Below is a small trained network, with its code and all its weights. Each question gives an input and a class and asks what happens when units are switched off, that is, made to give their printed mean instead of their output.

import numpy as np


def w(rows, s, z=0):
    codes = np.array(rows[::2]) - 128.0
    scale = np.full(codes.shape[1], s)
    scale[-1] = z or s
    return codes * scale


def f(y):
    return np.maximum(y, 0)


def log_softmax(a):
    a = a - a.max(-1, keepdims=True)
    return a - np.log(np.exp(a).sum(-1, keepdims=True))


def net(x, mask):
    res = np.array(x, float).reshape(1, 5) / 4 @ E
    y = f(res @ A[0][:, :-1].T + A[0][:, -1])
    res = res + np.where(mask, y, B[0][:, -1]) @ B[0][:, :-1]
    return log_softmax(res[-1] @ U[:, :-1].T + U[:, -1])


A, B = {}, {}
E = w([
[133,134,134],'x0',
[255,55,165],'x1',
[207,220,51],'x2',
[129,126,133],'x3',
[127,128,133],'x4',
],0.0066)
A[0] = w([
[237,68,157,100],'neuron 1',
[225,205,38,67],'neuron 2',
[194,215,28,62],'neuron 3',
[148,159,64,140],'neuron 4',
[202,38,89,100],'neuron 5',
[206,236,59,85],'neuron 6',
[235,48,161,48],'neuron 7',
[254,53,155,36],'neuron 8',
[12,189,74,3],'neuron 9',
[64,43,184,25],'neuron 10',
],0.0068)
B[0] = w([
[37,219,104,253],'neuron 1',
[90,75,191,237],'neuron 2',
[85,73,224,227],'neuron 3',
[146,108,149,220],'neuron 4',
[75,169,106,215],'neuron 5',
[96,64,232,252],'neuron 6',
[60,184,130,213],'neuron 7',
[29,196,130,218],'neuron 8',
[2,197,114,192],'neuron 9',
[111,65,246,169],'neuron 10',
],0.0087,0.0029)
U = w([
[53,254,103,13],'0',
[149,120,107,214],'1',
[120,35,211,11],'2',
[155,136,89,206],'3',
[154,142,96,189],'4',
],0.012,0.011)

Each question gives the input, the list of numbers given to net, and the class t.
The units are the neurons (one row each of A and B). Each row of codes is followed by its name. A weight is (code - 128) times the scale printed after its matrix; where a second scale follows, it is the last column's (A, B and U).
mask holds one flag per neuron, in row order. A switched-off neuron (its flag False) gives its mean, the last column of its row in B, instead of its output. The means were averaged over made-up inputs and are rounded, as every weight is.
A unit's drop is (log p(t) with every unit on - log p(t) with that unit switched off) / (log p(t) with every unit on - log p(t) with every unit switched off).
The circuit of an input: a set's keep is (log p(t) with only the set's units on - log p(t) with every unit switched off) / (log p(t) with every unit on - log p(t) with every unit switched off). Starting from all 10 units, units are removed one at a time, each time the one whose removal leaves the highest keep (on an exact tie, the one counted first), for as long as the keep stays at least 0.8.
units of the circuit, in order: the units of the circuit, biggest drop first
top k neurons: the k neurons with the biggest drops, biggest first
drop when u is switched off: that unit's drop, to one decimal
input [-5,7,-2,-1,-3], class 0: units of the circuit, in order	(neuron 1; neuron 8; neuron 7)
input [-3,7,6,6,6], class 0: units of the circuit, in order	(neuron 1; neuron 8)
input [5,-5,7,-5,7], class 2: units of the circuit, in order	(neuron 6; neuron 3; neuron 2)
input [-7,-6,6,0,-6], class 1: units of the circuit, in order	(neuron 1; neuron 8; neuron 6)
input [4,6,4,1,6], class 0: units of the circuit, in order	(neuron 1; neuron 8)
input [-4,7,-4,7,-2], class 0: top 3 neurons	(neuron 1; neuron 8; neuron 7)
input [0,6,1,-4,-5], class 0: units of the circuit, in order	(neuron 1; neuron 8; neuron 7)
input [3,-7,8,-5,-3], class 2: top 3 neurons	(neuron 6; neuron 3; neuron 2)
input [-4,5,7,-3,-1], class 2: top 3 neurons	(neuron 6; neuron 2; neuron 3)
input [3,8,2,-7,2], class 0: units of the circuit, in order	(neuron 1; neuron 8)
input [6,7,-1,5,4], class 0: drop when neuron 1 is switched off	0.2
input [1,7,-1,5,-1], class 0: drop when neuron 1 is switched off	0.2
input [-2,-4,5,-3,2], class 2: drop when neuron 2 is switched off	0.1
